Below is a small trained network, with its code and all its weights. Each question gives an input and a class and asks what happens when units are switched off, that is, made to give their printed mean instead of their output.

import numpy as np


def w(rows, s, z=0):
    codes = np.array(rows[::2]) - 128.0
    scale = np.full(codes.shape[1], s)
    scale[-1] = z or s
    return codes * scale


def norm(h):
    return h / np.sqrt((h * h).mean(-1, keepdims=True) + 1e-5)


def f(y):
    return y / 2 * (1 + np.tanh(0.7978845608 * (y + 0.044715 * y**3)))


def log_softmax(a):
    a = a - a.max(-1, keepdims=True)
    return a - np.log(np.exp(a).sum(-1, keepdims=True))


def net(x, mask):
    res = np.array(x, float).reshape(1, 7) / 4 @ E
    u = 0
    for l in range(2):
        y = f(norm(res) @ A[l][:, :-1].T + A[l][:, -1])
        res = res + np.where(mask[u : u + 10], y, B[l][:, -1]) @ B[l][:, :-1]
        u += 10
    return log_softmax(norm(res)[-1] @ U[:, :-1].T + U[:, -1])


A, B = {}, {}
E = w([
[136,113,119,175,119,36,123,128,88,166,130],'x0',
[126,133,128,126,128,126,130,125,127,127,129],'x1',
[124,106,99,179,146,133,249,143,183,138,52],'x2',
[155,148,240,174,132,139,145,8,150,181,124],'x3',
[129,131,126,126,130,126,126,126,130,127,128],'x4',
[125,127,128,122,127,125,129,123,126,128,123],'x5',
[124,128,129,127,129,128,127,130,127,129,125],'x6',
],0.0016)
A[0] = w([
[120,112,188,208,79,141,207,31,204,162,52,2],'0.n0',
[122,122,127,133,138,130,123,129,134,133,133,130],'0.n1',
[141,189,110,139,131,4,127,132,103,136,134,115],'0.n2',
[130,135,119,135,91,127,123,122,134,127,122,117],'0.n3',
[113,124,66,61,47,109,9,195,76,66,196,42],'0.n4',
[179,179,224,104,212,167,66,60,108,163,187,98],'0.n5',
[107,140,127,127,148,122,118,122,128,127,117,131],'0.n6',
[129,118,126,137,97,136,117,129,132,135,116,119],'0.n7',
[102,113,68,59,54,117,8,193,80,77,193,55],'0.n8',
[114,135,126,135,132,126,121,131,138,132,132,126],'0.n9',
],0.002,0.00068)
B[0] = w([
[157,175,221,73,248,138,87,142,53,193,212,202],'0.n0',
[133,127,127,136,127,134,130,119,115,118,119,128],'0.n1',
[87,64,115,214,121,44,86,144,87,158,122,142],'0.n2',
[128,97,131,110,130,116,162,123,131,118,124,126],'0.n3',
[158,163,250,141,251,144,205,43,110,213,115,254],'0.n4',
[11,79,110,119,38,130,68,100,148,41,177,200],'0.n5',
[154,128,130,123,126,118,133,115,125,118,130,129],'0.n6',
[118,116,130,112,124,116,155,129,130,122,129,126],'0.n7',
[174,171,249,141,250,142,195,46,120,199,136,251],'0.n8',
[138,125,125,130,128,131,129,118,127,129,122,128],'0.n9',
],0.0015,0.002)
A[1] = w([
[145,86,84,158,94,76,130,156,110,135,126,1],'1.n0',
[123,126,155,150,138,75,109,94,100,163,144,134],'1.n1',
[131,128,80,132,138,127,160,163,140,129,98,157],'1.n2',
[119,136,124,117,144,183,138,140,129,130,117,46],'1.n3',
[138,116,153,162,114,146,146,107,162,146,116,151],'1.n4',
[125,135,99,91,140,121,94,149,86,99,168,130],'1.n5',
[102,132,94,99,98,170,139,148,169,82,96,21],'1.n6',
[155,141,157,104,144,168,119,110,124,127,154,129],'1.n7',
[145,143,164,99,147,178,122,109,137,123,156,154],'1.n8',
[89,105,138,131,1,125,70,95,135,112,149,173],'1.n9',
],0.0053,0.00086)
B[1] = w([
[15,194,146,79,128,173,118,59,166,133,34,145],'1.n0',
[244,116,98,167,142,113,158,219,83,156,190,241],'1.n1',
[117,146,115,133,42,132,29,100,112,89,164,184],'1.n2',
[160,154,150,72,124,135,128,82,171,130,153,156],'1.n3',
[100,122,111,42,185,117,92,172,83,132,133,162],'1.n4',
[125,95,212,185,153,139,244,72,187,212,56,156],'1.n5',
[231,133,161,151,147,108,125,146,61,146,240,161],'1.n6',
[72,148,52,114,117,139,172,152,185,119,34,225],'1.n7',
[33,151,82,88,136,148,168,134,182,107,18,252],'1.n8',
[143,3,149,153,21,124,51,58,182,35,163,197],'1.n9',
],0.0023,0.0029)
U = w([
[74,198,156,35,204,207,201,123,195,137,37,222],'0',
[196,138,173,191,204,54,174,188,39,228,148,255],'1',
[44,68,181,93,50,189,70,47,214,25,110,24],'2',
[207,39,183,202,44,60,47,86,112,117,214,2],'3',
[229,184,68,94,75,185,115,202,112,41,247,114],'4',
[2,190,52,170,46,68,71,152,87,116,37,70],'5',
],0.0079,0.00082)

Each question gives the input, the list of numbers given to net, and the class t.
The units are the neurons (one row each of A and B). Each row of codes is followed by its name. A weight is (code - 128) times the scale printed after its matrix; where a second scale follows, it is the last column's (A, B and U).
mask holds one flag per neuron, layer by layer. A switched-off neuron (its flag False) gives its mean, the last column of its row in B, instead of its output. The means were averaged over made-up inputs and are rounded, as every weight is.
A unit's drop is (log p(t) with every unit on - log p(t) with that unit switched off) / (log p(t) with every unit on - log p(t) with every unit switched off).
The circuit of an input: a set's keep is (log p(t) with only the set's units on - log p(t) with every unit switched off) / (log p(t) with every unit on - log p(t) with every unit switched off). Starting from the 12 units with the biggest drops (on a tie, the unit counted first), units are removed one at a time, each time the one whose removal leaves the highest keep (on an exact tie, the one counted first), for as long as the keep stays at least 0.8.
circuit, biggest first: the units of the circuit, biggest drop first
unit that matters most: the unit with the biggest drop
k most important neurons: the k neurons with the biggest drops, biggest first
top k neurons in layer l: the k neurons of layer l with the biggest drops, biggest first
drop when u is switched off: that unit's drop, to one decimal
input [5,-3,8,-1,-2,-7,-2], class 5: circuit, biggest first => (0.n4; 1.n2)
input [0,-7,6,-1,0,-3,-6], class 4: unit that matters most => 1.n8
input [-6,-6,0,3,0,2,-8], class 2: circuit, biggest first => (0.n4; 0.n5)
input [1,-5,-5,-5,5,5,6], class 1: 2 most important neurons => (1.n1; 1.n0)
input [1,-5,0,-7,-4,7,8], class 1: 2 most important neurons => (1.n8; 0.n8)
input [0,-4,7,-6,4,-2,-7], class 4: circuit, biggest first => (1.n8; 1.n2)
input [-6,1,2,-6,2,-1,-8], class 4: 3 most important neurons => (1.n6; 0.n0; 1.n2)
input [5,-7,-7,0,7,2,-6], class 1: 2 most important neurons => (0.n4; 0.n8)
input [6,0,1,-1,-5,4,5], class 5: top 3 neurons in layer 0 => (0.n8; 0.n4; 0.n0)
input [-1,4,8,-6,-3,-8,4], class 4: 2 most important neurons => (1.n6; 1.n8)
input [7,1,1,-2,-3,7,-7], class 5: 2 most important neurons => (1.n0; 0.n0)
input [0,-4,2,-6,6,-1,3], class 4: 2 most important neurons => (1.n2; 1.n8)
input [1,-3,5,-2,-7,-1,5], class 5: 2 most important neurons => (1.n0; 1.n1)
input [-8,3,8,-6,6,-7,-7], class 4: unit that matters most => 1.n6
input [5,0,-8,-1,-5,6,4], class 1: top 2 neurons in layer 0 => (0.n4; 0.n8)
input [-7,-1,5,0,2,-2,1], class 4: 3 most important neurons => (0.n4; 0.n8; 1.n6)
input [8,8,8,0,-1,-6,6], class 5: top 2 neurons in layer 1 => (1.n0; 1.n2)
input [-6,-3,8,-1,5,-2,6], class 4: 3 most important neurons => (1.n6; 0.n4; 0.n8)
input [-5,-1,-1,6,-3,8,-3], class 2: top 3 neurons in layer 0 => (0.n5; 0.n4; 0.n8)
input [3,3,5,-3,6,-8,2], class 5: drop when 1.n0 is switched off => 0.3
input [-4,-6,7,-3,4,7,-8], class 4: drop when 1.n6 is switched off => 0.1
input [1,0,-2,-6,4,1,-1], class 1: most important neuron => (1.n0)
input [-8,-5,8,-8,-6,-8,-5], class 4: drop when 1.n6 is switched off => 0.2
